Below is a small trained network, with its code and all its weights. Each question gives an input and a class and asks what happens when units are switched off, that is, made to give their printed mean instead of their output.

import numpy as np


def w(rows, s, z=0):
    codes = np.array(rows[::2]) - 128.0
    scale = np.full(codes.shape[1], s)
    scale[-1] = z or s
    return codes * scale


def f(y):
    return np.maximum(y, 0)


def log_softmax(a):
    a = a - a.max(-1, keepdims=True)
    return a - np.log(np.exp(a).sum(-1, keepdims=True))


def net(x, mask):
    res = np.array(x, float).reshape(1, 5) / 4 @ E
    y = f(res @ A[0][:, :-1].T + A[0][:, -1])
    res = res + np.where(mask, y, B[0][:, -1]) @ B[0][:, :-1]
    return log_softmax(res[-1] @ U[:, :-1].T + U[:, -1])


A, B = {}, {}
E = w([
[126,151,178,59,89,2,45,143,157,98,77,162],'x0',
[166,10,201,150,41,101,164,143,61,185,178,158],'x1',
[38,154,113,179,81,236,132,195,117,72,100,96],'x2',
[245,53,27,140,70,189,140,115,133,95,181,239],'x3',
[155,137,92,54,122,147,176,3,64,86,60,142],'x4',
],0.0079)
A[0] = w([
[161,67,140,206,148,191,143,142,87,167,177,175,247],'N1',
[205,52,33,187,103,168,173,165,120,89,185,177,169],'N2',
[193,28,153,63,27,66,100,172,143,135,185,210,123],'N3',
[68,214,61,119,171,190,133,69,123,81,79,58,255],'N4',
[199,62,115,156,105,182,187,153,85,121,178,156,180],'N5',
[111,157,88,174,100,221,120,202,113,45,98,101,106],'N6',
[150,185,136,35,178,71,131,47,82,53,2,160,160],'N7',
[194,120,48,89,160,175,120,79,106,148,204,201,156],'N8',
[200,136,116,111,123,55,171,61,65,182,107,133,144],'N9',
[113,165,88,117,146,60,64,173,148,115,103,151,158],'N10',
[87,160,180,146,48,104,75,217,141,123,62,124,212],'N11',
[63,152,95,171,91,220,152,178,99,71,103,140,138],'N12',
[152,142,44,86,152,181,169,31,77,69,30,181,208],'N13',
[46,205,119,141,241,131,139,229,203,156,123,46,176],'N14',
],0.0065,0.0037)
B[0] = w([
[89,111,167,115,64,212,234,141,112,151,183,118,205],'N1',
[145,205,176,116,91,202,202,119,222,211,236,96,215],'N2',
[180,102,141,123,147,175,149,221,161,108,144,143,217],'N3',
[136,105,141,148,177,168,204,161,161,2,86,199,240],'N4',
[109,156,116,154,89,201,217,108,99,198,203,68,199],'N5',
[142,70,189,82,147,135,84,184,168,97,139,100,189],'N6',
[160,78,56,68,181,153,172,81,136,89,68,142,221],'N7',
[198,144,118,169,63,174,171,122,142,143,110,115,198],'N8',
[239,72,148,69,144,121,128,130,184,197,168,105,188],'N9',
[128,155,121,200,156,193,109,148,129,131,116,111,180],'N10',
[27,178,131,152,148,141,123,149,96,43,95,148,198],'N11',
[68,55,199,46,184,100,104,182,109,103,166,153,191],'N12',
[82,190,76,166,112,179,226,105,106,144,89,91,219],'N13',
[76,100,119,117,208,92,26,123,147,111,161,64,251],'N14',
],0.0073,0.012)
U = w([
[103,87,185,139,186,131,108,235,157,59,139,143,218],'0',
[154,194,124,192,7,208,206,138,159,188,192,108,88],'1',
[180,54,211,139,104,25,111,178,125,176,185,192,41],'2',
[90,182,93,190,162,27,33,121,134,149,159,72,5],'3',
[154,23,151,39,131,138,120,130,147,185,182,80,122],'4',
[82,194,126,147,45,107,82,146,100,72,57,213,35],'5',
[30,82,126,175,97,123,196,123,2,123,112,117,207],'6',
[176,132,36,120,163,133,147,74,159,83,48,169,178],'7',
],0.0073,0.0023)

Each question gives the input, the list of numbers given to net, and the class t.
The units are the neurons (one row each of A and B). Each row of codes is followed by its name. A weight is (code - 128) times the scale printed after its matrix; where a second scale follows, it is the last column's (A, B and U).
mask holds one flag per neuron, in row order. A switched-off neuron (its flag False) gives its mean, the last column of its row in B, instead of its output. The means were averaged over made-up inputs and are rounded, as every weight is.
A unit's drop is (log p(t) with every unit on - log p(t) with that unit switched off) / (log p(t) with every unit on - log p(t) with every unit switched off).
The circuit of an input: a set's keep is (log p(t) with only the set's units on - log p(t) with every unit switched off) / (log p(t) with every unit on - log p(t) with every unit switched off). Starting from the 12 units with the biggest drops (on a tie, the unit counted first), units are removed one at a time, each time the one whose removal leaves the highest keep (on an exact tie, the one counted first), for as long as the keep stays at least 0.8.
units of the circuit, in order: the units of the circuit, biggest drop first
most important unit: the unit with the biggest drop
top k neurons: the k neurons with the biggest drops, biggest first
drop of u: that unit's drop, to one decimal
input [-7,-7,-8,-8,-7], class 3: units of the circuit, in order	(N14)
input [0,-4,-1,-6,-6], class 3: top 2 neurons	(N14; N3)
input [0,6,-2,-3,-3], class 2: top 2 neurons	(N13; N2)
input [5,-2,-3,-2,0], class 7: units of the circuit, in order	(N7; N12)
input [-5,-2,-2,-8,3], class 7: units of the circuit, in order	(N12; N7; N1)
input [-5,-6,0,2,-1], class 0: top 2 neurons	(N4; N12)
input [-5,-5,0,-5,4], class 7: top 2 neurons	(N7; N13)
input [3,-5,-4,5,-4], class 1: top 2 neurons	(N14; N4)
input [0,-1,-6,-1,-3], class 2: top 2 neurons	(N13; N7)
input [-2,-7,-3,6,6], class 1: top 4 neurons	(N2; N13; N8; N14)
input [3,-6,-6,2,-4], class 3: top 2 neurons	(N4; N1)
input [8,5,4,7,7], class 1: drop of N12	0.0
input [4,4,-5,0,7], class 7: drop of N7	1.1
input [2,-2,-4,-1,-5], class 3: most important unit	N4
input [-1,0,-8,-6,4], class 7: drop of N5	0.1
